[128 = 0]

[127 124 139 124 141 116 137 159 143 122 145 146  94 134 149 241  93 216
 123  93 151 149 142 142 115 240 130  92 103  98 133 132 137 149 147 153
  85 139 126  73  99 128 141 130 130 146 154 123 131 113  86 131 123 136
 118 107  86 131 139 119 129 143 124 141 142 135 123 103 123 166 123 129
 151 126] -> J189:J468
[123 137 127 123 144 113 127  75 141 122 113 139  87 134 130 162 105 211
 114 101 152  96 115 112 139 252 142 129 111  74 135 135 123 151 143 190
 101 110 142 116  85 123 140 137 135 111 159 132 138 129  90 130 152 142
 122 129  93 126 141  98 123 149 127 161 152 124 105 120  58 136 132 141
 153 130] -> J189:J468
[125 147  79 128 131 144 136  30 157 127 118 125 112 135 124 117 118  81
 131  88 153 129 138 123 178 250 124 102 161 155 109 122 156 135 102 118
 107 122 116 140 153 143 180 146 125 106 150 136 125 109 108 141 160 149
 136 111 145 134 160 145 134 161 126  97 119 123 122  44  49 172 116 142
 146 128] -> J599:J454
[120 135 124 132 121 160 136 101 130 126 115 105 109 125 121 151 134 110
 132 142 175 111 157 129 149 245 141  85 172 112 138 120 140 120  95 137
 121 121 110 105 113 114 167 151 123 124 122 114 141 137 131 131 153 142
 160 127 129 133 158 140 138 126 137 120 112 127 141 111 114 163 121 132
 151 120] -> J599:J454
[132 121 145 106 142 137 141 108 126 125  82 156 158 131 127 114 124 103
 133 190 104 118 106 141 124 252 148  81 127 140 126 129 128 122 122 150
 119 119 138 132  96 141 102 114 142 111 178 121 142 143 128 121 124 134
 115 110  92 128 153 148 113 131 129 163 119 116 157 133  91 132 123 134
 137 128] -> J36:J612
[139 129 149 108 143 149 132 176 117 129  99 162 158 133 145 164 118 119
 144 133 118 146 108 152 114 192 137  64 117 149 111 132 129 133 158 149
 110 132 144  80 152 155 112 116 136 132 190 122 136 112 141 113  99 132
 110 114  84 126 142 150 116 108 134 160 121 121 161 124 144 164 122 127
 149 128] -> J36:J612
[134  98 124 114 119 116 108  68 129 132  95 158 184 155 150  89 120  61
 145 166  64 100 101 129 133  97 132 119 107 174 112 127 119 112 106 112
 160 135 108 181 123 161 116 104 128 112 139 123 116 194 149 144 116 113
 129 121 145 126  93 151 121 137 138 124 107 126 127 130 163  94 120 120
 109 135] -> J36:J612
[115 152 110 130 121 163 138  47 141 126 115  94 103 117 112 169 139 102
 123 103 186 104 151 115 168 215 124 109 181 127 127 115 135 135 113 142
 119 114 125 156 155 115 161 169 132 114 100 132 132 118 128 134 168 148
 151 140 152 129 183 126 136 121 128 117 121 124 110 124  83 154 125 135
 145 121] -> J599:J350
[134 141 152 114 154 129 143 178 113 122  93 153 150 114 126  75 115 154
 126 177 116 143 107 133 122 200 153 101 129  91 127 132 148 139 131 146
 116 118 149  90  83 139  77 112 134 124 215 154 155  85 114 102 132 132
  95 116  90 132 147 147 111 134 126 179 127 113 179  51  70 175 120 139
 164 126] -> J36:J215
[139 135 143 105 140 127 153 170 123 127 108 150 160 112 118 103 123 109
 139 228  92 149 126 148 138 196 139  99 136 131 120 124 146 124  98  78
 112 127 134 155  65 139  61  99 142 139 161 131 153  95 115 119 117 116
  92 103 123 130 165 174 109 145 116 165 104 114 186  59 101 154 116 128
 127 124] -> J36:J215
[119 156 111 138 138 135 130 125 143 130 140 132  71 128 128 176  93 194
 117  43 176 141 130 123 153 212 125 114 128  91 130 132 143 156 152 172
  98 121 139  55 145 127 173 143 117 130 176 134 131  85  85 115 152 148
 122 128 103 130 139 111 132 145 128 119 155 133 118  52  83 188 129 145
 164 123] -> J189:J468
[137 139 140 127 144 147 147 208 125 128 132 134 154 127 122  71 112 117
 122 159 117 160 116 145 129 206 153  88 131 123 139 135 135 121 135 148
 120 114 152  27 133 119 120 117 127 132 193 105 141  85 139 100 106 131
 110 102  76 131 131 137 126 115 125 131 130 120 170 102 116 162 124 136
 147 123] -> J36:J215
[133 127 125 128 129 129 127 148 131 128 137 145 129 140 146 185  96 136
 130  77 122 161 127 146 138 172 124  90 111 151 127 134 138 135 142 140
 111 139 113  61 167 132 162 127 119 139 157 114 122 118 117 130 111 128
 125 109 107 114 105 131 132 133 129 101 135 135 122 104 151 158 128 132
 150 129] -> J189:J468
[122 143 110 140 141 113 131 131 142 122 151 137  89 129 135 126  94 197
 110  79 152 139 129 120 133 192 137 144 107  92 137 139 132 142 148 159
 106 121 138  67 120 108 152 140 130 115 155 118 128 110  91 129 134 139
 123 118  98 126 125  96 130 151 130 127 153 135 107 115  78 144 135 137
 140 127] -> J189:J468
[127 132 128 128 125 142 131 167 145 124 152 147  85 148 150 243 115 177
 142  83 173 152 156 147 112 166 110  84 106 134 113 120 143 139 159 123
 101 151 125  93 129 142 159 130 124 152 119 108 125 129 107 138 113 138
 139 117 112 127 144 125 129 125 135 140 125 142 133 138 153 151 127 115
 146 127] -> J189:J468
[127 141 141 120 148 140 145 177 145 124 135 146  78 127 139 252  91 212
 124  78 174 149 139 144 118 252 131  66 117 108 125 125 138 156 155 174
  66 137 149  53 119 130 149 135 135 150 162 110 132  93  93 121 117 147
 119 109  71 129 157 116 125 119 128 149 139 131 131 110 119 178 126 133
 161 122] -> J189:J468
[138 124 123 113 134 128 144 139 138 124 110 136 174 123 123  62 131  68
 127 191  90 155 121 138 146 208 140 121 137 151 130 131 138 117 100 111
 123 126 125 107 128 132 102 141 132 100 159 113 138 115 127 120 105 124
 107  84 112 126 159 146 107 155 129 125 115 116 135 113  82 137 126 135
 126 111] -> J36:J215
